Below are the code and all the weights of a small trained network. Each question names an input and a target symbol and asks about switching units off, where a switched-off unit gives its printed mean instead of its output.

import numpy as np


def w(rows, s, z=0):
    codes = np.array(rows[::2]) - 128.0
    scale = np.full(codes.shape[1], s)
    scale[-1] = z or s
    return codes * scale


def norm(h):
    return h / np.sqrt((h * h).mean(-1, keepdims=True) + 1e-5)


def f(y):
    return y / 2 * (1 + np.tanh(0.7978845608 * (y + 0.044715 * y**3)))


def softmax(a):
    e = np.exp(a - a.max(-1, keepdims=True))
    return e / e.sum(-1, keepdims=True)


def log_softmax(a):
    a = a - a.max(-1, keepdims=True)
    return a - np.log(np.exp(a).sum(-1, keepdims=True))


def net(x, mask):
    ids = ['ΔΘΛΞΣΩαβγεζημτφψ'.index(c) for c in x.split()]
    T = len(ids)
    res = E[ids] + P[:T]
    u = 0
    for l in range(2):
        r = norm(res)
        for j in range(2):
            rows = slice(3 * j, 3 * j + 3)
            q, k, v = (r @ M[l][rows].T for M in (Q, K, V))
            z = softmax(np.where(np.tri(T) > 0, q @ k.T / 3**0.5, -1e9)) @ v
            o = O[l][rows]
            res = res + np.where(mask[u + j], z, o[:, -1]) @ o[:, :-1]
        u += 2
        y = f(norm(res) @ A[l][:, :-1].T + A[l][:, -1])
        res = res + np.where(mask[u : u + 8], y, B[l][:, -1]) @ B[l][:, :-1]
        u += 8
    return log_softmax(norm(res)[-1] @ U[:, :-1].T + U[:, -1])


Q, K, V, O, A, B = {}, {}, {}, {}, {}, {}
E = w([
[194,29,140,104,42,120,104,154,180],'Δ',
[146,118,48,136,80,140,142,166,226],'Θ',
[66,169,234,248,55,120,139,36,154],'Λ',
[180,93,50,163,109,143,140,172,223],'Ξ',
[152,127,43,158,63,206,136,130,223],'Σ',
[183,42,171,110,129,137,32,92,134],'Ω',
[103,208,93,183,107,113,153,149,222],'α',
[92,226,235,166,46,170,150,82,171],'β',
[210,93,81,145,83,215,174,104,215],'γ',
[174,112,157,219,69,10,117,77,205],'ε',
[220,155,154,74,96,88,65,103,212],'ζ',
[182,125,74,207,171,130,112,178,153],'η',
[123,236,113,171,193,131,103,114,157],'μ',
[180,158,60,151,150,111,190,169,161],'τ',
[138,123,72,91,116,8,135,59,48],'φ',
[93,162,56,169,135,150,87,199,97],'ψ',
],0.013)
P = w([
[151,144,11,135,84,179,88,38,189],'0',
[132,113,47,122,117,165,94,55,236],'1',
[203,159,50,141,57,164,84,54,101],'2',
[115,107,87,108,132,140,102,89,234],'3',
[203,148,92,137,69,144,95,98,116],'4',
[107,95,117,104,151,120,106,109,226],'5',
[200,145,124,129,79,125,104,124,123],'6',
[106,95,145,96,157,106,110,120,207],'7',
[196,141,153,123,89,107,112,145,128],'8',
[101,104,173,88,152,93,122,137,200],'9',
[186,134,191,116,97,94,127,163,126],'10',
[96,105,217,84,160,76,132,147,186],'11',
[176,133,202,107,98,81,126,190,146],'12',
],0.012)
Q[0] = w([
[86,97,142,98,152,118,152,112,169],'L0H1',
[84,104,140,113,200,191,175,138,96],'L0H1',
[136,117,156,128,119,134,122,127,187],'L0H1',
[129,174,86,124,147,131,139,112,89],'L0H2',
[57,76,133,81,208,127,195,112,70],'L0H2',
[101,103,145,136,164,146,109,116,248],'L0H2',
],0.014)
K[0] = w([
[148,85,140,105,87,115,144,39,155],'L0H1',
[139,122,75,136,95,177,108,64,175],'L0H1',
[172,134,182,121,122,102,141,155,159],'L0H1',
[117,94,72,124,135,185,119,96,115],'L0H2',
[129,102,78,135,65,174,104,19,195],'L0H2',
[132,79,250,69,75,65,111,99,123],'L0H2',
],0.013)
V[0] = w([
[87,166,96,67,81,96,178,93,152],'L0H1',
[58,160,50,151,94,135,81,238,112],'L0H1',
[169,133,105,101,136,138,200,14,191],'L0H1',
[176,204,123,154,255,145,118,118,140],'L0H2',
[127,129,173,179,184,183,142,158,108],'L0H2',
[106,133,197,177,111,191,13,123,159],'L0H2',
],0.0073)
O[0] = w([
[61,164,168,126,197,75,110,194,101,159],'L0H1',
[82,176,105,127,1,141,132,114,153,87],'L0H1',
[127,94,90,156,212,113,106,224,126,250],'L0H1',
[181,205,134,162,147,102,76,146,105,84],'L0H2',
[175,130,150,149,117,127,124,173,101,2],'L0H2',
[55,132,153,128,96,194,85,116,157,189],'L0H2',
],0.0095,0.006)
A[0] = w([
[108,198,63,131,173,46,86,148,201,226],'L0N1',
[161,113,113,88,22,149,175,191,179,172],'L0N2',
[67,243,226,236,171,175,189,62,162,152],'L0N3',
[234,195,125,221,130,110,141,216,81,101],'L0N4',
[187,124,202,91,93,197,144,107,75,150],'L0N5',
[57,114,142,181,107,211,131,219,3,252],'L0N6',
[118,133,172,85,169,63,95,150,97,241],'L0N7',
[83,56,107,176,212,177,134,206,168,127],'L0N8',
],0.0063,0.0033)
B[0] = w([
[198,61,127,133,6,182,136,139,134,254],'L0N1',
[172,140,120,201,111,148,189,149,56,188],'L0N2',
[188,14,54,80,114,136,114,217,36,152],'L0N3',
[83,125,122,95,255,138,143,90,78,155],'L0N4',
[100,94,100,117,158,135,78,69,28,129],'L0N5',
[249,90,91,119,98,117,212,52,249,124],'L0N6',
[93,130,91,84,80,186,192,10,92,166],'L0N7',
[111,185,122,128,54,140,200,79,69,243],'L0N8',
],0.0065,0.0079)
Q[1] = w([
[58,159,137,146,205,110,92,166,203],'L1H1',
[57,146,210,159,156,171,91,172,219],'L1H1',
[109,160,96,105,173,96,143,89,135],'L1H1',
[38,172,145,150,170,106,121,181,164],'L1H2',
[151,251,124,223,151,108,78,114,59],'L1H2',
[57,56,118,115,115,206,191,146,200],'L1H2',
],0.012)
K[1] = w([
[125,97,50,115,126,124,75,193,117],'L1H1',
[130,78,80,152,124,165,30,155,181],'L1H1',
[70,136,66,117,120,80,122,116,114],'L1H1',
[118,49,103,153,135,169,120,139,129],'L1H2',
[159,133,35,166,131,176,141,131,148],'L1H2',
[172,75,254,83,93,87,133,127,94],'L1H2',
],0.014)
V[1] = w([
[149,105,194,125,91,124,115,154,149],'L1H1',
[151,149,140,143,125,124,168,73,130],'L1H1',
[106,108,87,91,75,64,84,94,93],'L1H1',
[90,123,117,111,162,180,95,66,74],'L1H2',
[156,155,111,6,116,197,129,173,121],'L1H2',
[63,105,112,177,121,175,149,202,46],'L1H2',
],0.012)
O[1] = w([
[89,144,87,167,116,183,107,172,166,97],'L1H1',
[177,126,55,113,100,134,100,80,118,117],'L1H1',
[61,205,122,105,104,98,154,108,78,252],'L1H1',
[120,165,86,145,162,191,161,106,97,93],'L1H2',
[168,182,164,2,153,186,134,168,189,203],'L1H2',
[151,118,206,133,118,154,206,136,78,27],'L1H2',
],0.013,0.0037)
A[1] = w([
[89,109,35,178,100,92,196,253,133,166],'L1N1',
[74,99,215,201,114,145,200,103,5,252],'L1N2',
[162,133,63,91,157,21,100,109,156,208],'L1N3',
[84,180,50,101,203,68,177,46,57,97],'L1N4',
[140,208,75,164,209,232,111,150,107,180],'L1N5',
[211,187,159,102,254,107,101,160,139,116],'L1N6',
[35,74,152,102,136,86,222,91,204,110],'L1N7',
[214,161,224,191,103,138,75,170,185,37],'L1N8',
],0.0086,0.0028)
B[1] = w([
[122,125,196,119,182,76,121,86,128,254],'L1N1',
[132,196,94,154,156,119,147,123,207,199],'L1N2',
[128,185,105,101,157,143,150,179,140,238],'L1N3',
[149,143,176,60,145,76,175,54,99,225],'L1N4',
[88,102,189,107,128,121,89,99,105,180],'L1N5',
[80,102,101,192,117,61,125,229,108,180],'L1N6',
[115,88,48,118,70,158,91,171,2,250],'L1N7',
[108,153,133,157,169,148,96,77,64,180],'L1N8',
],0.013,0.0054)
U = w([
[96,79,53,101,88,162,144,178,60,79],'Δ',
[118,93,169,90,63,78,155,163,170,9],'Θ',
[83,168,101,197,140,161,197,156,141,242],'Λ',
[174,86,159,125,120,93,145,117,184,128],'Ξ',
[151,106,141,124,101,151,153,104,171,140],'Σ',
[50,100,143,114,184,181,104,63,140,128],'Ω',
[106,143,230,136,113,90,100,143,151,173],'α',
[104,155,205,89,145,204,169,198,132,164],'β',
[215,70,107,132,163,182,143,111,148,212],'γ',
[99,93,84,180,109,37,80,101,133,73],'ε',
[108,168,72,77,152,129,76,177,201,132],'ζ',
[205,167,89,167,139,166,62,95,70,121],'η',
[78,198,159,168,150,132,65,194,51,117],'μ',
[196,136,96,137,163,80,154,233,99,77],'τ',
[132,179,117,68,152,82,175,97,88,236],'φ',
[148,218,113,141,2,149,110,125,119,6],'ψ',
],0.009,0.0022)

Each question gives the input, a string of symbols that net reads in full, and the target symbol t.
The units are the heads (3 rows each of Q, K, V and O) and the neurons (one row each of A and B). Each row of codes is followed by its name. A weight is (code - 128) times the scale printed after its matrix; where a second scale follows, it is the last column's (O, A, B and U).
mask holds one flag per unit, layer by layer, with each layer's heads first. A switched-off unit (its flag False) gives its mean, the last column of its rows in O or B, instead of its output. The means were averaged over made-up inputs and are rounded, as every weight is.
A unit's drop is (log p(t) with every unit on - log p(t) with that unit switched off) / (log p(t) with every unit on - log p(t) with every unit switched off).
The circuit of an input: a set's keep is (log p(t) with only the set's units on - log p(t) with every unit switched off) / (log p(t) with every unit on - log p(t) with every unit switched off). Starting from the 12 units with the biggest drops (on a tie, the unit counted first), units are removed one at a time, each time the one whose removal leaves the highest keep (on an exact tie, the one counted first), for as long as the keep stays at least 0.8.
circuit, biggest first: the units of the circuit, biggest drop first
most important unit: the unit with the biggest drop
k most important neurons: the k neurons with the biggest drops, biggest first
top k neurons in layer l: the k neurons of layer l with the biggest drops, biggest first
heads that matter: for each layer, one digit per head in row order, 1 if its drop is at least 0.15 and else 0, layers parted by /
input Ω Ξ η Ω β ψ Δ μ, target Δ: most important unit	L0H2
input α μ α γ γ Θ Δ Ξ γ, target γ: heads that matter	00 / 10
input Ω β η Λ Ω Ω Δ, target Ω: top 3 neurons in layer 0	(L0N3; L0N2; L0N1)
input ψ ζ η τ Δ Σ, target Δ: circuit, biggest first	(L1N7; L0H2)
input Δ Ξ φ φ φ ζ ψ η ψ ε α Σ, target ε: heads that matter	00 / 01
input μ τ Ξ ζ Δ, target ζ: heads that matter	00 / 01
input φ γ β α Ω Σ Λ Ξ, target Λ: 4 most important neurons	(L0N3; L1N2; L0N1; L0N8)
input Λ β γ φ ε, target φ: heads that matter	11 / 10
input ε Ξ Δ, target ε: circuit, biggest first	(L1H2; L0N1)
input τ ζ Δ γ γ Δ Θ α φ Δ α, target φ: heads that matter	01 / 10
input Ω Θ Ξ ζ β Σ Δ, target β: heads that matter	11 / 11
input Ξ Θ φ φ ε Λ, target Λ: circuit, biggest first	(L1H2; L0N3; L1N2; L0H2)
input Σ ζ Θ Δ ψ β, target β: circuit, biggest first	(L1H2; L0N3)
input γ ε α ζ μ ζ Δ, target μ: heads that matter	01 / 00
input Λ β ζ φ Θ ζ ε φ ψ ζ Θ, target ψ: heads that matter	11 / 00
input Λ Θ Δ ζ Ξ γ ζ Δ γ, target ζ: circuit, biggest first	(L1H2)
input Θ Ξ Δ Δ ψ Σ η, target ψ: heads that matter	10 / 00
input τ η ε, target τ: 2 most important neurons	(L0N4; L0N8)
input ε Θ Ω Θ Δ, target Ω: heads that matter	01 / 11
input Δ Δ α ψ ε φ γ Θ Ξ ε Σ Θ, target ε: circuit, biggest first	(L1H2)
input ε β ζ Ξ φ Ξ, target φ: circuit, biggest first	(L0H2; L1H1)
input Θ Δ Ξ ζ ζ τ Δ μ ψ Δ Ω, target ψ: heads that matter	10 / 10
input Ξ ζ γ Θ Ω μ Ω γ η, target η: heads that matter	11 / 10
input Θ γ γ Δ ζ Δ Θ, target ζ: heads that matter	00 / 01
input ε Δ φ ε Δ Δ τ μ β ζ η ζ Θ, target η: top 2 neurons in layer 0	(L0N2; L0N1)
input φ φ Ξ Θ η η ζ Σ η φ Ξ Δ Ξ, target Ξ: heads that matter	11 / 10
input Σ ζ φ Θ μ μ τ Ω β Ξ μ Λ, target Λ: 3 most important neurons	(L1N2; L0N3; L0N1)
input Δ Ξ γ Σ Δ Θ α τ ψ γ ψ γ μ, target ψ: most important unit	L0H1
input φ ψ Ω ζ Λ Θ μ Θ Δ γ γ γ, target Δ: heads that matter	00 / 00
input η ψ φ τ Δ ε φ Σ η η μ α β, target μ: 2 most important neurons	(L0N8; L0N1)
